Below is a small trained network, with its code and all its weights. Each question gives an input and a class and asks what happens when units are switched off, that is, made to give their printed mean instead of their output.

import numpy as np


def w(rows, s, z=0):
    codes = np.array(rows[::2]) - 128.0
    scale = np.full(codes.shape[1], s)
    scale[-1] = z or s
    return codes * scale


def f(y):
    return np.maximum(y, 0)


def log_softmax(a):
    a = a - a.max(-1, keepdims=True)
    return a - np.log(np.exp(a).sum(-1, keepdims=True))


def net(x, mask):
    res = np.array(x, float).reshape(1, 8) / 4 @ E
    y = f(res @ A[0][:, :-1].T + A[0][:, -1])
    res = res + np.where(mask, y, B[0][:, -1]) @ B[0][:, :-1]
    return log_softmax(res[-1] @ U[:, :-1].T + U[:, -1])


A, B = {}, {}
E = w([
[109,128,173,123,86,144,95,124,84],'x0',
[117,181,81,139,151,122,116,242,80],'x1',
[139,241,254,180,245,80,169,147,155],'x2',
[91,104,115,146,141,152,128,189,119],'x3',
[123,131,147,137,108,129,110,156,78],'x4',
[146,133,126,120,126,116,142,91,169],'x5',
[191,128,140,83,120,249,220,100,65],'x6',
[124,197,33,232,94,155,173,53,117],'x7',
],0.0086)
A[0] = w([
[158,132,107,172,58,173,157,88,88,47],'neuron 0',
[130,102,57,99,86,190,223,126,102,102],'neuron 1',
[114,136,145,162,244,127,26,171,87,190],'neuron 2',
[156,94,162,1,126,131,128,182,145,197],'neuron 3',
[205,85,110,148,127,158,157,136,108,85],'neuron 4',
[111,122,211,109,231,72,58,127,153,178],'neuron 5',
[33,157,69,182,115,52,69,80,144,139],'neuron 6',
[151,120,143,73,191,177,195,112,67,202],'neuron 7',
[130,119,145,179,157,119,230,159,127,37],'neuron 8',
[86,102,184,140,109,123,86,147,66,216],'neuron 9',
[96,136,176,121,190,63,125,95,128,125],'neuron 10',
[126,198,214,205,161,158,193,125,124,133],'neuron 11',
[110,167,83,102,106,180,157,78,122,121],'neuron 12',
[76,142,132,149,81,102,101,120,142,252],'neuron 13',
[148,75,66,101,134,113,69,113,97,229],'neuron 14',
[130,176,132,118,120,93,100,162,170,69],'neuron 15',
],0.0094,0.0023)
B[0] = w([
[150,127,160,118,137,133,175,151,60,208],'neuron 0',
[82,149,217,126,99,146,166,171,108,232],'neuron 1',
[108,137,112,97,155,121,121,171,150,216],'neuron 2',
[207,76,119,157,174,193,58,76,187,226],'neuron 3',
[96,170,128,119,147,129,146,133,120,173],'neuron 4',
[55,161,157,39,122,46,238,122,70,251],'neuron 5',
[179,122,69,149,111,149,57,129,216,230],'neuron 6',
[174,123,122,131,89,232,73,98,185,213],'neuron 7',
[122,101,134,176,131,168,123,104,165,179],'neuron 8',
[113,130,130,135,160,141,155,69,142,183],'neuron 9',
[99,164,159,170,100,37,125,156,76,204],'neuron 10',
[174,1,105,115,122,123,25,63,193,246],'neuron 11',
[72,176,186,167,79,139,175,150,94,198],'neuron 12',
[122,105,89,101,153,160,116,81,142,182],'neuron 13',
[147,51,114,120,82,178,24,99,123,200],'neuron 14',
[99,114,121,110,101,119,136,79,120,173],'neuron 15',
],0.0083,0.011)
U = w([
[153,127,103,128,138,91,86,86,144,228],'0',
[183,150,113,201,45,144,105,127,146,169],'1',
[43,203,168,141,101,71,254,141,41,8],'2',
],0.0089,0.0011)

Each question gives the input, the list of numbers given to net, and the class t.
The units are the neurons (one row each of A and B). Each row of codes is followed by its name. A weight is (code - 128) times the scale printed after its matrix; where a second scale follows, it is the last column's (A, B and U).
mask holds one flag per neuron, in row order. A switched-off neuron (its flag False) gives its mean, the last column of its row in B, instead of its output. The means were averaged over made-up inputs and are rounded, as every weight is.
A unit's drop is (log p(t) with every unit on - log p(t) with that unit switched off) / (log p(t) with every unit on - log p(t) with every unit switched off).
The circuit of an input: a set's keep is (log p(t) with only the set's units on - log p(t) with every unit switched off) / (log p(t) with every unit on - log p(t) with every unit switched off). Starting from the 12 units with the biggest drops (on a tie, the unit counted first), units are removed one at a time, each time the one whose removal leaves the highest keep (on an exact tie, the one counted first), for as long as the keep stays at least 0.8.
circuit, biggest first: the units of the circuit, biggest drop first
top k neurons: the k neurons with the biggest drops, biggest first
drop when u is switched off: that unit's drop, to one decimal
input [8,8,8,8,-5,-5,7,2], class 1: circuit, biggest first => (neuron 7)
input [-6,6,-4,-7,8,7,2,1], class 2: circuit, biggest first => (neuron 11; neuron 6)
input [2,-5,1,4,-6,-1,-6,-5], class 2: top 2 neurons => (neuron 5; neuron 11)
input [-7,-2,0,1,-8,4,7,-4], class 1: circuit, biggest first => (neuron 7; neuron 5)
input [0,0,2,-4,2,-3,0,-8], class 2: top 2 neurons => (neuron 5; neuron 11)
input [-8,5,6,-7,-1,-5,-3,0], class 2: top 2 neurons => (neuron 5; neuron 3)
input [3,-4,6,7,7,0,0,-6], class 2: top 4 neurons => (neuron 5; neuron 6; neuron 10; neuron 14)
input [8,4,7,3,7,-2,8,2], class 1: top 2 neurons => (neuron 7; neuron 5)
input [-3,-3,6,-8,1,4,-6,-4], class 2: drop when neuron 5 is switched off => 0.8
input [0,-5,-3,0,4,0,2,5], class 2: drop when neuron 11 is switched off => 0.1
input [-5,5,7,1,8,-2,-5,6], class 0: drop when neuron 11 is switched off => 0.2
input [-8,-7,-6,3,3,2,4,7], class 2: drop when neuron 9 is switched off => 0.0
